arr =
[[142 119 139 137 116 116 150 146 113 147 122 137 145]
 [138 125 140 130 138 146 123 128 128 145 132 114 134]
 [139 123 141 131 135 139 127 133 124 146 131 116 138]
 [136 145 123 128 132 156 122 112 153 127 130 132 115]
 [126 137 128 125 147 150 111 119 144 124 139 118 122]
 [145 140 125 132 115 146 139 120 143 136 121 143 122]
 [141 144 122 132 118 147 137 116 148 132 123 145 117]
 [120 118 140 131 144 117 123 141 114 133 138 114 142]
 [120 121 139 131 144 115 126 144 117 129 139 120 144]]
Rows and columns are counted from 0.
(0, 0) = 142
(0, 3) = 137
(3, 12) = 115
(8, 12) = 144
(1, 5) = 146
(6, 0) = 141
(2, 6) = 127
(3, 10) = 130
(8, 8) = 117
(5, 12) = 122
(0, 6) = 150
(4, 7) = 119
(2, 7) = 133
(4, 3) = 125
(3, 2) = 123
(8, 7) = 144
(8, 9) = 129
(2, 1) = 123
(3, 4) = 132
(8, 4) = 144
(3, 1) = 145
(2, 11) = 116
(6, 10) = 123
(7, 3) = 131
(6, 8) = 148
(0, 1) = 119
(5, 4) = 115
(1, 11) = 114
(6, 11) = 145
(3, 9) = 127
(8, 11) = 120
(3, 3) = 128
(8, 6) = 126
(6, 9) = 132

B = [156 145 147 138 121 127 136]
B[0]: 156
B[2]: 147
B[5]: 127
B[1]: 145

m =
133	135	146	111	109	143	148	149	112	139
143	140	147	120	119	140	146	150	127	134
120	120	130	112	105	143	150	146	115	138
m[0][0] -> 133
m[:, -10] -> [133, 143, 120]
m[-3][-3] -> 149
m[-2][6] -> 146
m[-3] -> [133, 135, 146, 111, 109, 143, 148, 149, 112, 139]
m[-1][-8] -> 130
m[:, 3] -> [111, 120, 112]
m[-2][-9] -> 140
m[-3][3] -> 111
m[:, 9] -> [139, 134, 138]

x =
[[115 100 154 152 127 100 103 148 131]
 [101 106 125 102 150 136 128 105 149]
 [103 116 121 102 146 141 134 100 146]
 [127 103 150 143 111 101  98 122 136]
 [101 100 120  99 149 132 126 107 145]
 [135 143 121 104 146 142 139 106 154]
 [101 101 125 107 140 103 100  99 143]
 [100 104 123 103 147 137 128 104 148]
 [ 98 102 128 112 136 109 107 110 142]
 [139 126 153 145 128 102 103 134 134]
 [150 144 154 142 138 105 119 135 141]]
x[0,0] = 115
x[0,5] = 100
x[8] = [98, 102, 128, 112, 136, 109, 107, 110, 142]
x[4,3] = 99
x[7,5] = 137
x[3,0] = 127
x[9,7] = 134
x[3,6] = 98
x[9] = [139, 126, 153, 145, 128, 102, 103, 134, 134]
x[6,2] = 125
x[3,1] = 103
x[10,1] = 144
x[2] = [103, 116, 121, 102, 146, 141, 134, 100, 146]
x[:, 6] = [103, 128, 134, 98, 126, 139, 100, 128, 107, 103, 119]
x[:, 7] = [148, 105, 100, 122, 107, 106, 99, 104, 110, 134, 135]
x[2,2] = 121
x[6,8] = 143
x[3,3] = 143
x[:, 4] = [127, 150, 146, 111, 149, 146, 140, 147, 136, 128, 138]
x[0] = [115, 100, 154, 152, 127, 100, 103, 148, 131]
x[:, 2] = [154, 125, 121, 150, 120, 121, 125, 123, 128, 153, 154]
x[10,7] = 135
x[6] = [101, 101, 125, 107, 140, 103, 100, 99, 143]
x[10,6] = 119
x[10,4] = 138
x[4,0] = 101
x[5,0] = 135
x[5,8] = 154
x[6,4] = 140
x[9,2] = 153
x[0,1] = 100
x[7,1] = 104
x[10,0] = 150
x[7,7] = 104

a =
[[119 123 138 148 156 152 134 121 119 113 113 113 108 115 121 138]
 [126 123 138 152 144 126 123 122 110 112 121 139 152 143 136 137]]
Rows and columns are counted from 0.
(0, 0): 119
(1, 9): 112
(0, 3): 148
(1, 3): 152
(0, 6): 134
(1, 6): 123
(1, 10): 121
(0, 15): 138
(0, 14): 121
(1, 4): 144
(1, 8): 110
(1, 1): 123

X =
115,128,128,145,125,127
122,129,129,112,139,128
129,129,128,105,129,128
127,128,128,148,128,129
102,129,128,141,133,127
116,127,129,145,120,129
111,128,127,118,116,127
X[0][0] => 115
X[1] => [122, 129, 129, 112, 139, 128]
X[3][4] => 128
X[0][4] => 125
X[:, 4] => [125, 139, 129, 128, 133, 120, 116]
X[1][0] => 122
X[6][5] => 127
X[1][5] => 128
X[0][2] => 128
X[:, 2] => [128, 129, 128, 128, 128, 129, 127]
X[3][2] => 128
X[4] => [102, 129, 128, 141, 133, 127]
X[0] => [115, 128, 128, 145, 125, 127]
X[1][3] => 112

grid =
[[143 138 131 115 118 122 129 112 122 141 116 141]
 [124 125 128 126 133 126 131 126 127 124 125 122]
 [131 130 130 132 129 130 128 128 130 133 132 129]
 [125 140 138 126 118 128 137 124 128 127 119 130]
 [114 123 139 135 129 124 120 130 124 130 127 135]
 [123 115 137 105 120 123 125 139 133 114 132 141]
 [133 126 131 126 131 129 134 130 130 136 127 129]]
grid[0, 0]	143
grid[-6, -8]	133
grid[0, 8]	122
grid[1, -2]	125
grid[-2, -4]	133
grid[-4, 1]	140
grid[-4]	[125, 140, 138, 126, 118, 128, 137, 124, 128, 127, 119, 130]
grid[-6, -5]	126
grid[-6, -4]	127
grid[-6]	[124, 125, 128, 126, 133, 126, 131, 126, 127, 124, 125, 122]
grid[:, -12]	[143, 124, 131, 125, 114, 123, 133]
grid[-4, 6]	137
grid[:, -1]	[141, 122, 129, 130, 135, 141, 129]
grid[-1]	[133, 126, 131, 126, 131, 129, 134, 130, 130, 136, 127, 129]
grid[-3, -9]	135
grid[0, 10]	116
grid[:, 3]	[115, 126, 132, 126, 135, 105, 126]
grid[-1, 9]	136
grid[-1, -8]	131
grid[-1, -9]	126
grid[:, 4]	[118, 133, 129, 118, 129, 120, 131]
grid[-5, -10]	130
grid[:, -2]	[116, 125, 132, 119, 127, 132, 127]
grid[-5, 7]	128
grid[2, -4]	130
grid[1, 5]	126
grid[:, -10]	[131, 128, 130, 138, 139, 137, 131]

M =
[[119 134 121 134 128 128 127]
 [113 137 128 135 125 122 133]
 [116 131 130 143 127 117 131]
 [105 132 131 142 127 120 128]
 [110 123 126 145 133 122 126]
 [112 136 129 136 122 125 137]]
Indices start at 0.
(0, 0) => 119
(1, 0) => 113
(2, 0) => 116
(2, 5) => 117
(3, 2) => 131
(5, 6) => 137
(4, 1) => 123
(5, 4) => 122
(0, 6) => 127
(4, 3) => 145
(1, 5) => 122
(0, 2) => 121
(3, 5) => 120
(1, 4) => 125
